In the rows, 128 means zero.
Each row is followed by its class number.
[137 109 128 128 183 130 110 111 134 134 104 155 135 102 140 126 125 100
 120 160 122  98 180 113 139 122 142 125 121  94 140 118 118 160 126 127
 153 123 119 130 105 161 118 150 121]
3
[134 111 104 164 191 144 111 140 122  93  98 194 136 129 125 131 136 103
  97 122 136 136 156 123 105 151 144 136 120 121 131 132 114 129 160  85
 138 141 128 131 132 126 126 134 116]
10
[135 108 135 169 132 132 113 151 133 103 110 143 117 157 144 155 102 147
 124 100 122 128 124 115 136 145 155 133 120 126 117 119 139 146 139 109
 124 139 114 123 105 148 139 139 133]
1
[157 110 136 115 140 100 108 132 151 103 145 124 146 133 133 154 137  88
 135 139 146 107 151 137 110 116  99 105 151 164 151 131 102 128 148 136
 148 134 135 134 108 188  91 149 120]
6
[175 117 146 116 154  88 103 118 121 106 168 127 162 122 132 177 119  69
 148 116 153 148 165 143 114 128  91 103 155 154 151 110 114 145 142 130
 124 133 132 130  79 164  77 149 115]
7
[107  62  78 169 133 133 118 137  81  76  70 211 135 109 114 168 135 155
 109  93 119 127 155 103 151 150 117 174 170 164 106 105 130 162 190 103
 117 156 145  99 178 159 150  97 123]
4
[176 107  93 123 157 187 137 109 220 132 154 186 152 140 118 117 127  37
 130 137  37 126 170 128  59 117 138 125 116  90 162 149 123 124  74  47
 159 167 112 122 159 148 117 158 167]
7
[150 128  82 124 145  68  79 127  90 110 132 156 137 124 124 135 159  71
 140 127 155 105 172 142 134 111 100 109 155 172 146 119 111 124 123 131
 130 128 134 127 106 153 117 152 119]
8
[121  93 151 171 146 125 112 132 107  62 118 137 118 195 143 123  97 138
 123  74  92 140 140 114 119 144 108 161 116 144 114 131 115 113 106  81
 123 146 108 135 120  83 150 123 128]
8
[109  82 122 165 160 126  99 141  86  65  88 172 128 147 146 136 125 112
 129  95 145 122 155 122 121 150 142 138 139 154 109 109 123 136 176 111
 133 131 119 127 118 125 147 134 125]
3
[155 138 161 103 124 100 117 107 142 130 153 100 147  92 140 165 143  99
 147 179 127 107 151 131 150 111 110 104 146 165 137 125 121 132 133 162
 117 137 129 126  79 170  87 144 133]
9
[149  45 144 120 136 116 100 153 137 119 131 150 136 161 142 137 182  92
 138 143 146 114 130 142  96 141 112  84 132 167 139 165  85 109 202 109
 145 136 144  95  86 197  91 113  99]
6
[169 106 119 147 148 104 102 163 146 138 137 117 155 136 128 112 137  84
 120 133 171 122 154 143 120 144 107  94 169 138 134 131 112 144 156 119
 134 125 123 149  91 177 106 135 109]
2
[163 149 162  85 120 111 131  92 165 127 175 111 155 117 128 188 137 105
 143 169 131 114 127 114 129 107 103  89 133 175 140 147 110 161 163 145
 158 119 116 135 110 171  73 158 167]
5
[124  94 121 166 164 115 110 134 102  93 100 153 140 116 150 144 119 131
 118 127 130 124 165 128 132 142 142 119 141 123 116 107 128 142 139  88
 130 147 116 141 101 147 130 125 115]
3
[159  44 134 174 181 107 119 129 127  84 128 155 122 113 156 150 112 133
 134  96 138 138 175 127 125 151 154 101 162 136 128 127 133 144 146 126
 123 117 110 146 115 167 106 117 137]
7
[127 101  86 165 139 108 114 151  68  91  80 178 160 111 128 134 107 152
 117  90 129 141 153 125 139 162 150 133 155 135 105  90 145 164 182 104
 121 138 117 121 126 104 162 134 121]
0
[135 173 139 141 146  71 137 164 127  63 126  89 142 158 160 154 103 106
 175 129 170 143 118 140 142 132 156 176 131 167 131  91 115 107 205 182
 160 118  82 230 107 120 115 181 141]
3
[145 110 166 118 137 111 107 150 130 131 147 112 157 128 133 161 146  60
 137  78 174 136 140 130 128 108 132 109 146 147 134 108 150 172 165 148
 126 132 152 118  92 168  91 134 100]
10
[145 114 163 107 146  96 114 104 125  94 155 119 147 144 137 170 133  54
 171 130 134 129 158 133 132  97  89 120 116 165 149 121 133 130 136 174
 140 143 149 121 109 172  86 155 103]
7
[160 135 134 118 138 117 131 107 143 138 128 141 130  93 127 149 152  69
 121 152 107 103 128 126 115  97 133 123 124 151 153 124 125 137 128 135
 130 137 140 132  96 180 115 168 123]
9
[122  76 135 170 165 142 105 157 102  82 114 150 122 139 158 141 110 134
 127  75 162 142 151 119 133 154 135 148 183 135 107 107 135 162 196  83
 130 154 107 153 118 139 135  90 108]
6
[142 128 125 169 151 149 113 118 130 104 126 146 138 164 140 144 100 139
 115 121 125 133 140 117 114 147 121 115  97 137 117 140 108 126 145 101
 142 150 118 121  93 123  94 128 102]
3
[141 113  99 166 158 105 104 155  84  89  99 148 137 120 124 164 110 108
 122  97 126 143 152 118 142 123 155 148 153 142 105 101 139 151 137  97
 132 126  96 128  85 124 139 146 128]
3
[156  63 131 172 168 110 120 149 123  93 122 143 129 142 145 145 103 140
 122  95 142 134 157 118 127 149 137 130 156 126 130 120 117 152 130 102
 123 130 102 137 101 145 123 119 117]
8
[147 134 126 100 185 110  83 112 138 107 117 167 110 134 134  90 212  39
 127 140 127  85 156 184  91 125 134  61  85 137 199 121  60  85  95 128
  99  89 141 186 129 128 129 195 117]
11
[208 143 129  87 165  90 164 116  69 132 144 134 144  54 137 188 142  66
 142 158 103 118 174 132 139  68 126 142 158 159 135 103 144 167 198 114
 169 157 150 179  69 126 119 175 127]
5
[160 109 154 108 139  79 110 125 132 111 138 118 151 114 129 166 133 111
 143 156 169 115 143 129 127 134  96  62 162 173 134 129 106 138 160 134
 119 123 123 150  88 179  95 130 132]
11
[166  61 124 169 190  95 101 135 120  88 105 187 122 142 140 141 130 117
 144  96 128 131 157 100 140 159 128 136 169 133 125 129  61 158 115  84
 128 107  64  88  87 128 130 115 110]
8
[135 109 114 146 139 121 107 112  66 100 112 172 114 121 138 102 104 107
 172  96 104 149 186  92 182 106 129 142 121 143  99  95 127 140 137 120
 145 160  98 108 131 127 125 131 119]
1
[159  91 133 119 181 103 126 148 155 115 159 123 168 125 136 179 151  77
 153 166 147 131 132 140 100 124 133  77 161 137 134 134 124 149 146 124
 129 160 137 125  94 176 113 129 127]
1
[140 103 114 165 160 120 121 136 100  81 107 147 147 126 134 142 119 123
 123 108 137 137 155 115 152 130 147 152 146 130 101  94 132 153 146 120
 137 147 114 147 123 126 142 127 122]
7
[117 113 127 105 132 109 118 128 143 127 155  82 152 118 110 162 150  86
 135 153 175 117 120 134 111 125 113  85 169 162 113 122 107 143 135 122
 127 103 132 101  89 166  94 114 120]
2
[128  62 154 155 196  89  89 181 128  79 106 116 172 192 157  69 122 133
 123  84 166 113 163 122 152 166 137 130 132 114 123 111 127 159 155 132
 150 135 119 178 137 119 164 135 136]
8
[182 139 110 146 123  71 143 132 134 139 135 131 169 116 120 186 149 113
 132 157 155 125 102 120 122 112  97 116 153 184  99 136 119 158 161 141
 126 136 104 114  86 158 101 142 105]
8
[136  95  95 151 141 120  93 153  96  91  93 161 101 138 137 108 122 124
 121  95 162 134 172 119 141 134 139 128 170 142 111 115 116 140 173 112
 137 117 109 134 120 120 150 144 122]
5
[130  96 113 154 132 137 111 138 100  98 102 154 139 120 132 161 112 146
 125 109 125 144 147 110 144 138 140 134 137 136 116 116 128 128 172 124
 136 126 114 116 124 145 122 119 126]
6
[123  92  94 150 153 127 122 132 106  82  80 190 134  89 141 153 107 131
 139 123 140 141 160 102 169 120 122 137 139 150  80 125 139 146 177 112
 131 168 117 101 125 152 114 135 157]
9
[145 125 131  99 143 106 105 111 134 120 150 139 134 123 138 152 161  83
 145 163 158 130 155 141 127 116 105  60 132 160 143 135 103 125 164 145
 136 133 133 119 106 183  81 149 121]
1
[157 118 154 109 130  80 130 105 156 129 161  99 154 124 143 175 135  92
 162 175 144 103 140 136 117 118  83  81 166 165 140 132 107 152 139 144
 135 143 131 150  86 216  84 134 129]
3
[136 126 126  76 121 107  81 120 115 115 147  92 147 135 122 135 135  69
 111 184 144 101 189 134 127 112 122  74 133 168 151 125 107 113 165 144
 150 125 143 150  71 177  91 158 163]
0
[144  74 157 154 173 119 121 118 127  93 147 145 133 152 159 147 105 105
 147 125 143 143 180 118 103 171 110 122 130 144 131 132 106 125 170  76
 107 162 105 107  73 138  98  91 127]
4
[160 118 116 101 136 108 121 126 131 112 149 117 158 131 124 140 148  75
 125 181 165 103 146 129 127 120 112  63 157 169 127 126  98 132 187 135
 151 138 121 153 116 190 104 137 144]
1
[144  82 110 170 158 139 107 151 118  82 114 156 116 152 145 113 109 123
 124  72 122 127 163 126 118 146 159 140 147 115 135 110 128 124 128  89
 134 137 124 141 116 115 139 125 114]
8
[137  99 130 142 167 124 100 131  96  77 117 156 124 138 160 165 122 103
 145 107 128 147 178 126 150 127 152 135 120 122 122 100 125 133 184 129
 143 147 129 141  92 137 114 149 149]
1
[116  84 125 142 154 138 105 148 119  92 104 146 122 137 136 114 127 122
 124  99 138 132 153 126 138 140 154 122 134 122 132 120 129 129 153 110
 135 122 131 138 118 139 132 129 136]
8
[165 123 152 120 142  90 128 125 117 115 144 126 157 115 149 174 138  63
 155 159 150 100 144 134 135 114 115 113 145 186 140 112 134 139 159 126
 122 156 122 131  86 172 102 136 148]
4
[141  90 130 167 156 125 118 131 100 104 120 152 111 129 148 128 108 121
 147 110 132 145 168 119 120 139 142 130 123 123 121 119 128 134 141  95
 133 133 104 123 101 131 119 128 107]
5
[160 108 154 116 136  87 107 125 116 106 156 115 165 138 134 155 124  93
 147 178 160 115 151 126 104 141  91  78 151 169 133 127 114 144 164 139
 115 148 120 131  70 179  95 134 104]
0
[127 101 115 173 131 114 137 124  82  96  98 140 122 130 136 126  86 152
  87 134 146 107 160 112 149 152 115 105 155 141 119 124 125 157 160  62
 140 147  95 152 118 152 170 105 129]
5
[137 109 178  94 113  89 121 101 156 102 150  86 142 161 128 177 133 101
 137 166 158 113 133 129 113 126  79  56 135 192 150 137 103 123 127 143
 122 121 121 144 107 197 102 141 151]
11
[175  97 134 115 135  97 135 117 161 140 128 135 130 111 156 152 155 125
 147 181 133  86 161 138 124 118 114 103 150 161 122 134 119 136 127 113
 142 146 139 113  82 181  99 151 152]
8
[122  86  80 163 138 102  95 176 100  80  87 139 142 140 139 140 105 154
 126  78 171 142 165 130 150 155 129 139 173 117  91  84 129 148 160  86
 111 136 105 126 114 133 153 124 116]
6
[169 142 115  89 145 108 120 123 148 129 129 121 176  89 114 163 151  80
 123 191 151  93 138 143 130 103 114  98 153 164 115 112 111 150 162 151
 145 138 159 105  82 158  79 164 138]
0
[ 98 109 160 123 148  92 104 116 105  80 103 138 137 103 167 121 122 150
 174 100 162 117 198 127 185 141 144 112 107 121 106  86 159 165 171 152
 118 132 122 160 118 123 124 144 169]
11
[ 64 125 115 140  95 133 139 124  71 119 101 162 138  85 115 153 131 173
 140 105 136 201 113 105 117 144 131 156 111 146  98  87 180 140 189 125
  73 162 138  97 153 125 153 124  63]
9
[119  85 182 117 203 111 116 145 195  79 126 116 148 139 159 141 102 131
 158 118 164 131 145 110 104 179 137 128 132 122 128 109 112 147 134  97
 119 125 110 130 106 152 115 149 157]
9
[160 118 160 128 130  89 127  99 136 112 148 112 143 107 141 162 129 103
 145 186 144 108 136 119 121 121  90  81 155 193 130 138  98 125 132 150
 120 141 109 119  83 192  81 131 110]
9
[185 110 135 122 156 100 138 144 148 104 195  80 156 144 103 155 116  60
 119 152 122 124 153 145 118 114 128  91 165 151 197 141 123 160 139 121
 159 136 105 192 108 189 113 145 120]
5
[142 110 104 169 169 129 107 123 119  92 101 180 136 114 160 159 132 104
 178 111 135 175 174 120 133 131 130 127 169 138  82 102 126 139 165 129
 117 151  99 131 128 128  98 128 124]
10
[145 150 155 104 137 108 116 128 168 115 151  98 152 135 139 149 128  83
 133 159 163  94 142 120 132 112 106  90 134 137 146 150 124 136 147 157
 157 122 114 161 107 189 103 140 150]
6
[143 124 127 111 138  95 114 115 132 121 142 112 158 126 131 172 141  80
 128 175 136 105 145 143 132 104 113  86 140 178 145 131 115 141 153 139
 148 146 134 138  89 185  96 155 135]
3
[140  74 135 146 157 113 101 137 124  88 105 134 130 122 154 160 120 133
 115 126 148 124 179 119 143 147 129 114 168 131 128 106 101 131 152 100
 133 131 113 151 101 188 127 119 151]
6
[168 116 139  98 154  94 121 137 136 110 137 109 158 111 119 178 138  59
 137 150 157 119 144 138 114 106  96  97 162 158 147 116 104 137 149 167
 127 130 161 139  85 190  88 152 109]
0
[106  80 119 189 165 131  86 101 115  92 117 175  47 132 176  85 140  99
 147  60 137 117 193 145 154 132 168 101 168 144 138 135 125 125 131 129
 140 149 149  97 103 139 139  88 143]
1
[135  70 136 176 167 133 103 130 122  64 132 142 126 167 153 168 102 103
 153  74 124 152 141 117 129 149 138 148 170 140 117 107 102 131 129  87
 122 141  94 117  98 118 118  94 139]
8
[109  41 137 167 154  92  96 137  99  93 107 148 128 127 151  96 102 169
  97 132 139 132 181 120 119 161 139 113 145 138 110 133 125 133 160  93
 126 136 108 126 102 151 115 105 161]
4
[152 133 139 109 160 104 118 138 168 121 149 106 158 132 132 155 144  45
 150 146 152 120 143 135 129  96 135  95 131 153 141 124 140 147 153 171
 153 142 136 130 106 176 106 166 141]
1
[120 114  98 153 129 110 108 144  87 109 114 155 129 123 126 145 118 129
 129  96 147 155 160 115 153 141 128 123 158 140 109 112 133 161 171 119
 115 137 102 123 123 136 148 120 123]
1
[154 130 163 115 128  88 106 135 156 124 147 134 150 117 127 150 148 108
 141 152 145 104 138 118 121 139 109 112 161 162 140 142 114 134 139 138
 135 125 134 134 112 185  94 129 141]
10
[145  68 101 194 132 129 141 142 132 116  69 191 118 116 134 160 153 209
  57 126 116 107 136 116 121 167 158 146 128 153  92 140 100 149 163  60
 116 134 117  67  99 126 133 108 115]
4
[157  87 120 125 160  84 130 117 111 126 130 138 149  98 163 157 129  86
 145 177 151 103 181 124 125 115 106  89 177 165 124 110 137 147 154 100
 107 164  98 151 119 181 114 119 125]
4
[191 106 158 122 142 110 152 147 190 146 152 119 170  99 125 183 138  99
 166 166 151 117 125 112  71 126 117  85 158 135 113 128 116 160 105 130
  91 130 115 106  87 188  79 137  74]
10
[138 120 148  94 125  90 103 124 159 139 134  89 137 130 117 162 155  62
 136 149 142  98 150 129 115  96 116  80 125 166 144 127 139 129  98 155
 117 103 133 149 108 192 116 162 159]
11
[115  72 128 214 194 139 101 109 109  64 115 183  86 161 186 145 116  82
 229  74 127 169 179 147  66 170 145 137 136 140 126  87  90 122 110 127
 104 138  97 130 107 152 108 126 114]
1
[150 118 156 148 123  96 129 135 114 103 151 116 131 140 158 148 135  86
 156  92 152 140 153 154 125 118 122 107 125 173 146 113 144 132 154 123
 121 157 118 141  88 165 117 142 117]
6
[134 141 135 100 112  64 100 128 129 120 173  82 132 140 128 117 137 113
 139 148 154 137 149 146 136 130 134  68 126 192 153 116 124 116 146 108
 109 115  86 153 107 134 118 169 134]
5
[127  81 122 166 172 134 133 129  85  92 108 159 155 109 132 167 102  79
 136  85 121 159 164 134 146 124 152 171 122 120 131  80 176 170 161 125
 146 150 133 135 130 157 130 140 145]
7
[105 126 153  88 103  83 102 108  83  95 161  96 140 136 131 140 160 109
 129 170 157 112 146 152 128 125 110  73 128 177 135 126 110 116 170 125
 126 138 146 135  64 155 107 132 127]
3
[125  84 123 144 146 115 111 137 128 107 111 146 144 107 139 139 127 145
 120 115 162 132 162 108 136 160 127 113 164 114 105 112 121 144 159 100
 128 120 125 120 119 157 126 109 128]
2
[134 119 152 106 149 125 125 123 145 126 134 122 144 117 140 159 151  69
 140 134 135 100 136 138  97 113 127 108 137 149 140 121 133 144 137 126
 124 129 154 113  98 153 104 135 132]
4
[156 111 148 111 164 100 124 127 139 110 147 125 168 113 134 162 140  86
 137 159 156 101 138 133 128 120 112 107 151 171 141 119 125 154 163 138
 128 150 142 132 112 171  93 135 140]
4
[155 118 134 113 139 105 109 138 139 128 141 130 161 132 129 142 138  95
 121 163 140 110 134 129 106 123 117  91 139 159 156 142 117 133 161 138
 135 139 134 133 107 168  96 140 111]
4
[163  97 145 139 133  40  87 101 188 107 148  65 121 148 129 114 136 135
 123 188 143  29 188 119 135 148  53  88 182 185 101 155  51 113  70 188
  91  84 111 136  97 180  86 113 142]
0
[148 130 142 106 141  99 114 122 121 117 140 114 151 123 139 171 153 100
 137 164 145 122 137 139 135 113 123 102 138 162 131 115 115 134 184 165
 155 136 151 143  97 170  94 154 138]
1
[159 131 153 131 128  68 112 108 132  82 144 124 117 178 142 169 140  76
 154  92 158 102 128 151 135 114  86  81 144 196 164 127 105 149 112 139
 120 134 118 140  98 160 123 155 113]
11
[125 153 138  95 115  86 111 117 120  97 145 107 151 121 129 159 141  99
 135 164 175 118 165 142 134 135  99  90 158 173 133 114 120 155 182 149
 124 130 123 142  83 163 107 150 139]
0
[127  86 117 154 169 122 125 131 134  91 108 160 112 120 163 149 121 125
 139 125 155 125 155 126 124 143 139 141 145 149 113 128 120 136 176 115
 131 143 112 124 106 146 107 132 132]
9
[143 109 159 126 118  57 139 161 140 112 146 146 184  62  97 173 142 163
 138 105 128 126 134 100 139 163 111  82 153 130 158 157 129 168 107 173
  56  79  97 139 153 157 156 119 119]
8
[119  97 106 136 143 141 111 133 120 103 114 148 125 128 119 138 141 146
 107 126 149 142 145 113 126 159 121 108 150 123 101 132 119 130 176  82
 104 131 133 129 106 137 136 101 131]
8
[136  98 114 159 147 106 106 139 117  84 112 153 132 135 147 149 109 125
 136  89 137 139 164 125 146 152 145 113 147 119 121 105 128 149 168 123
 124 126 106 133 114 144 135 138 143]
1
[151 113 157 127 132 110 105 110 132 120 156  97 156 132 148 171 122  85
 135 147 114 113 142 132 139 102 125 122 136 158 139 117 133 122 145 156
 158 146 158 141  86 169  84 144 159]
2
